[[129 116 131 128 145 138 115 125 141 141]
 [140 128 133 129 131 123 135 138 139 134]
 [126 125 134 105 129 128 124 144 113 124]]
->
[[126 125 134 105 129 128 124 144 113 124]
 [140 128 133 129 131 123 135 138 139 134]
 [129 116 131 128 145 138 115 125 141 141]]

[[121 125 131 131 124 128 119 128]
 [121 130 134 123 123 126 125 127]
 [128 123 127 133 121 128 124 122]
 [129 119 130 150 133 149 130 130]
 [121 141 117  99 129 129 138 107]
 [132 115 142 139 121 120 122 132]
 [140 113 150 145 116 125 119 138]]
->
[[140 113 150 145 116 125 119 138]
 [132 115 142 139 121 120 122 132]
 [121 130 134 123 123 126 125 127]
 [121 125 131 131 124 128 119 128]
 [129 119 130 150 133 149 130 130]
 [128 123 127 133 121 128 124 122]
 [121 141 117  99 129 129 138 107]]

[[128 132 139 125 120 126 123 131]
 [104 125 124 114 111 125 130 120]
 [134 115 104 137 148 136 152 122]
 [148 134 141 134 128 127 118 134]
 [109 128 126 119 118 122 131 126]
 [143 138 147 132 128 124 112 137]]
->
[[143 138 147 132 128 124 112 137]
 [148 134 141 134 128 127 118 134]
 [128 132 139 125 120 126 123 131]
 [109 128 126 119 118 122 131 126]
 [104 125 124 114 111 125 130 120]
 [134 115 104 137 148 136 152 122]]

[[137 142 116 115 140 139 124]
 [121 118 130 140 129 129 134]
 [136 112 119 143 123 132 130]
 [148 111 107 140 136 144 124]
 [120 111 142 145 113 115 132]
 [119 131 132 131 123 120 133]
 [129 126 123 132 126 132 131]
 [110 155 140 113 120 108 129]]
->
[[120 111 142 145 113 115 132]
 [110 155 140 113 120 108 129]
 [119 131 132 131 123 120 133]
 [121 118 130 140 129 129 134]
 [129 126 123 132 126 132 131]
 [136 112 119 143 123 132 130]
 [137 142 116 115 140 139 124]
 [148 111 107 140 136 144 124]]

[[134 106 112 133 142 137 143 132 135 136 123 129]
 [146 109 130 110 131 146 131 155 108 131 120 127]
 [130 126 110 105 108 128 103 150 125 122 134 124]]
->
[[146 109 130 110 131 146 131 155 108 131 120 127]
 [134 106 112 133 142 137 143 132 135 136 123 129]
 [130 126 110 105 108 128 103 150 125 122 134 124]]

[[127 123 134 130 125 123 126 128 129 134 121 132 150 126 119 103]
 [123 107 117 128 135 109 113 145 115 133 131 128 118 151 113  98]
 [135 133 127 119 130 117 143 129 138 135 127 123 128 128 146 125]]
->
[[127 123 134 130 125 123 126 128 129 134 121 132 150 126 119 103]
 [135 133 127 119 130 117 143 129 138 135 127 123 128 128 146 125]
 [123 107 117 128 135 109 113 145 115 133 131 128 118 151 113  98]]
---
[[138 138 110]
 [107 146 128]
 [116 137 135]
 [146 102 138]
 [134 126 118]
 [146 125 105]
 [131 115 138]
 [124 112 148]
 [125 123 135]
 [114 133 149]]
->
[[138 138 110]
 [116 137 135]
 [134 126 118]
 [131 115 138]
 [125 123 135]]

[[120 132 106 142]
 [119 133 100 115]]
->
[[120 132 106 142]]

[[123 157 120 124 129 143 132]
 [135 138 129 115 136 116 118]
 [139 126 130 144 115 136 128]
 [131 118 117 123 138 121 129]
 [136 131 136 144 128 151 129]
 [127 133 133 121 139 109 118]
 [149 125 136 156 112 150 126]
 [131 135 135 138 134 150 131]
 [120 104 133 122 114 125 137]]
->
[[123 157 120 124 129 143 132]
 [139 126 130 144 115 136 128]
 [136 131 136 144 128 151 129]
 [149 125 136 156 112 150 126]
 [120 104 133 122 114 125 137]]

[[121 125 130 134 139]
 [122 142 114 116 132]
 [110 124 144 119 121]
 [129 122 128 130 146]
 [120 156 121 155 143]]
->
[[121 125 130 134 139]
 [110 124 144 119 121]
 [120 156 121 155 143]]

[[130 134 124 118 126 125 133 146 120]
 [135 125 131 133 123 126 127 129 118]
 [104 128 127 143 138 133 140 104 141]
 [124 125 127 132 136 132 128 121 138]
 [121 128 128 130 109 119 102 121 142]
 [122 124 138 123 129 131 142 118 136]]
->
[[130 134 124 118 126 125 133 146 120]
 [104 128 127 143 138 133 140 104 141]
 [121 128 128 130 109 119 102 121 142]]

[[117 112 139 139 121 100]
 [118 125 128 126 123 134]
 [129 145 113 115 114 108]
 [133 129 128 127 132 120]]
->
[[117 112 139 139 121 100]
 [129 145 113 115 114 108]]

[[128 100 128]
 [128 104 126]
 [127 109 127]
 [128 137 126]
 [129 104 126]
 [126 134 126]
 [127 142 127]
 [127 108 127]]
->
[[128 100 128]
 [127 109 127]
 [129 104 126]
 [127 142 127]]

[[110 117 139 137 142 158 122 121]
 [157 122 112 124 124 114 126 137]]
->
[[110 117 139 137 142 158 122 121]]

[[129 128 153 133 128 125 127 128 128 128 126 108 127 127 126 128]
 [127 127 126 128 128 131 118 128 128 128 126 134 131 125 131 129]]
->
[[129 128 153 133 128 125 127 128 128 128 126 108 127 127 126 128]]
